Below is a small trained network, with its code and all its weights. Each question gives an input and a target symbol and asks what happens when units are switched off, that is, made to give their printed mean instead of their output.

import numpy as np


def w(rows, s, z=0):
    codes = np.array(rows[::2]) - 128.0
    scale = np.full(codes.shape[1], s)
    scale[-1] = z or s
    return codes * scale


def f(y):
    return y / 2 * (1 + np.tanh(0.7978845608 * (y + 0.044715 * y**3)))


def softmax(a):
    e = np.exp(a - a.max(-1, keepdims=True))
    return e / e.sum(-1, keepdims=True)


def log_softmax(a):
    a = a - a.max(-1, keepdims=True)
    return a - np.log(np.exp(a).sum(-1, keepdims=True))


def net(x, mask):
    ids = ['αβγδεζθλσφψω'.index(c) for c in x.split()]
    T = len(ids)
    res = E[ids] + P[:T]
    u = 0
    for l in range(3):
        q, k, v = (res @ M[l].T for M in (Q, K, V))
        z = softmax(np.where(np.tri(T) > 0, q @ k.T / 3**0.5, -1e9)) @ v
        res = res + np.where(mask[u], z, O[l][:, -1]) @ O[l][:, :-1]
        u += 1
        y = f(res @ A[l][:, :-1].T + A[l][:, -1])
        res = res + np.where(mask[u : u + 4], y, B[l][:, -1]) @ B[l][:, :-1]
        u += 4
    return log_softmax(res[-1] @ U[:, :-1].T + U[:, -1])


Q, K, V, O, A, B = {}, {}, {}, {}, {}, {}
E = w([
[71,62,130,126,158],'α',
[194,192,164,158,128],'β',
[151,51,103,192,176],'γ',
[49,170,164,92,82],'δ',
[70,154,61,86,101],'ε',
[134,73,100,154,55],'ζ',
[151,87,226,85,224],'θ',
[87,75,189,199,86],'λ',
[125,193,126,116,34],'σ',
[174,178,5,183,135],'φ',
[55,121,194,132,112],'ψ',
[128,134,128,108,165],'ω',
],0.017)
P = w([
[40,102,141,229,149],'0',
[29,159,121,254,163],'1',
[43,167,130,195,167],'2',
[50,171,136,169,162],'3',
[49,171,121,157,164],'4',
[55,182,121,159,141],'5',
[40,198,129,154,149],'6',
[60,166,114,100,136],'7',
[62,169,105,96,148],'8',
[70,170,116,78,146],'9',
[91,156,112,54,128],'10',
[85,155,117,51,139],'11',
[91,162,86,61,121],'12',
[97,155,80,42,128],'13',
],0.0035)
Q[0] = w([
[154,178,189,59,113],'0.h0',
[166,73,221,144,193],'0.h0',
[85,105,167,64,2],'0.h0',
],0.0096)
K[0] = w([
[127,193,176,116,184],'0.h0',
[151,105,212,144,229],'0.h0',
[76,107,187,98,10],'0.h0',
],0.011)
V[0] = w([
[207,125,104,104,167],'0.h0',
[54,97,111,2,92],'0.h0',
[86,142,86,208,194],'0.h0',
],0.0082)
O[0] = w([
[144,101,254,131,250,5],'0.h0',
[109,193,143,207,166,85],'0.h0',
[217,40,139,27,115,255],'0.h0',
],0.0066,0.0031)
A[0] = w([
[211,119,28,77,205,98],'0.n0',
[80,67,109,195,191,206],'0.n1',
[95,165,120,170,65,252],'0.n2',
[79,165,2,75,3,47],'0.n3',
],0.0064,0.0021)
B[0] = w([
[158,121,163,175,34,180],'0.n0',
[114,2,73,43,142,179],'0.n1',
[106,192,154,109,68,217],'0.n2',
[138,136,48,161,218,255],'0.n3',
],0.0076,0.0054)
Q[1] = w([
[86,137,91,188,121],'1.h0',
[132,127,168,254,83],'1.h0',
[192,140,119,35,58],'1.h0',
],0.007)
K[1] = w([
[76,118,98,201,135],'1.h0',
[46,107,161,157,80],'1.h0',
[233,141,136,147,3],'1.h0',
],0.0072)
V[1] = w([
[3,137,11,81,168],'1.h0',
[141,110,107,15,122],'1.h0',
[92,99,131,159,167],'1.h0',
],0.0055)
O[1] = w([
[146,136,158,70,144,253],'1.h0',
[67,255,164,130,175,155],'1.h0',
[78,58,131,208,122,137],'1.h0',
],0.0089,0.0034)
A[1] = w([
[225,2,161,146,189,50],'1.n0',
[198,167,222,97,103,127],'1.n1',
[179,180,85,49,157,253],'1.n2',
[161,190,183,151,21,185],'1.n3',
],0.0075,0.0032)
B[1] = w([
[93,95,35,193,186,254],'1.n0',
[137,142,157,56,147,133],'1.n1',
[169,51,215,205,153,212],'1.n2',
[101,1,135,243,172,192],'1.n3',
],0.0081,0.0052)
Q[2] = w([
[76,137,133,171,86],'2.h0',
[132,28,66,1,81],'2.h0',
[111,129,181,95,151],'2.h0',
],0.0046)
K[2] = w([
[183,121,96,65,249],'2.h0',
[123,168,137,164,170],'2.h0',
[166,132,3,176,146],'2.h0',
],0.0052)
V[2] = w([
[84,16,238,2,67],'2.h0',
[68,248,39,198,33],'2.h0',
[103,108,74,172,61],'2.h0',
],0.0067)
O[2] = w([
[193,69,193,68,106,80],'2.h0',
[88,220,133,215,27,74],'2.h0',
[136,61,90,2,42,253],'2.h0',
],0.0075,0.0043)
A[2] = w([
[52,152,156,129,208,171],'2.n0',
[253,131,214,197,110,57],'2.n1',
[51,122,174,99,130,89],'2.n2',
[195,77,98,217,136,2],'2.n3',
],0.0066,0.0038)
B[2] = w([
[141,211,104,184,74,200],'2.n0',
[28,105,120,98,191,156],'2.n1',
[2,99,228,91,71,153],'2.n2',
[96,121,165,188,65,253],'2.n3',
],0.0095,0.0033)
U = w([
[210,140,176,72,135,254],'α',
[103,104,73,123,146,14],'β',
[71,130,63,15,153,125],'γ',
[79,204,128,178,95,107],'δ',
[180,184,172,207,91,158],'ε',
[92,126,172,100,34,129],'ζ',
[100,191,92,116,237,95],'θ',
[254,168,89,35,66,254],'λ',
[21,176,138,137,77,61],'σ',
[178,195,31,67,112,162],'φ',
[166,119,194,136,26,137],'ψ',
[119,149,186,133,201,131],'ω',
],0.0076,0.0062)

Each question gives the input, a string of symbols that net reads in full, and the target symbol t.
The units are the heads (3 rows each of Q, K, V and O) and the neurons (one row each of A and B). Each row of codes is followed by its name. A weight is (code - 128) times the scale printed after its matrix; where a second scale follows, it is the last column's (O, A, B and U).
mask holds one flag per unit, layer by layer, with each layer's heads first. A switched-off unit (its flag False) gives its mean, the last column of its rows in O or B, instead of its output. The means were averaged over made-up inputs and are rounded, as every weight is.
A unit's drop is (log p(t) with every unit on - log p(t) with that unit switched off) / (log p(t) with every unit on - log p(t) with every unit switched off).
The circuit of an input: a set's keep is (log p(t) with only the set's units on - log p(t) with every unit switched off) / (log p(t) with every unit on - log p(t) with every unit switched off). Starting from the 12 units with the biggest drops (on a tie, the unit counted first), units are removed one at a time, each time the one whose removal leaves the highest keep (on an exact tie, the one counted first), for as long as the keep stays at least 0.8.
units of the circuit, in order: the units of the circuit, biggest drop first
k most important neurons: the k neurons with the biggest drops, biggest first
top k neurons in layer l: the k neurons of layer l with the biggest drops, biggest first
drop when u is switched off: that unit's drop, to one decimal
input λ σ γ ω, target λ: units of the circuit, in order	1.n3, 2.n1, 1.n0
input ε δ σ, target δ: units of the circuit, in order	0.h0, 2.h0
input β α ψ γ ω, target α: units of the circuit, in order	2.h0, 0.n3, 0.h0
input ζ φ ω, target λ: most important neuron	0.n0
input φ γ α γ θ, target θ: units of the circuit, in order	1.n0, 2.h0
input σ α λ λ α λ ζ, target λ: top 2 neurons in layer 1	1.n0, 1.n3
input β δ φ, target ε: 4 most important neurons	2.n3, 0.n0, 0.n2, 0.n1
input φ ε α ε θ ψ α γ ψ ε λ λ σ β, target ω: 2 most important neurons	2.n1, 1.n3
input ζ α β γ, target β: top 2 neurons in layer 0	0.n2, 0.n1
input γ ζ ε φ, target ε: units of the circuit, in order	2.n3, 1.n2
input γ γ γ, target γ: 2 most important neurons	1.n0, 0.n1
input ω δ ζ γ σ, target ε: 2 most important neurons	1.n2, 1.n3
input σ φ γ σ ζ γ γ θ, target θ: top 2 neurons in layer 0	0.n2, 0.n0
input α σ γ β ω θ ω γ ω ε, target θ: top neuron in layer 1	1.n2
input φ λ ζ, target λ: top 2 neurons in layer 0	0.n3, 0.n0
input α ζ δ σ, target ε: top 2 neurons in layer 1	1.n2, 1.n3
input σ ζ θ σ δ, target δ: drop when 0.h0 is switched off	0.7
input α λ δ φ, target ψ: drop when 2.n0 is switched off	0.0
input ζ ψ β λ ψ φ ψ γ ε σ σ ε δ, target δ: drop when 1.h0 is switched off	-0.2
input δ ζ ε φ σ α ζ δ λ θ θ φ ε β, target ω: drop when 1.n0 is switched off	0.1
input α α ζ ω, target α: most important neuron	1.n0
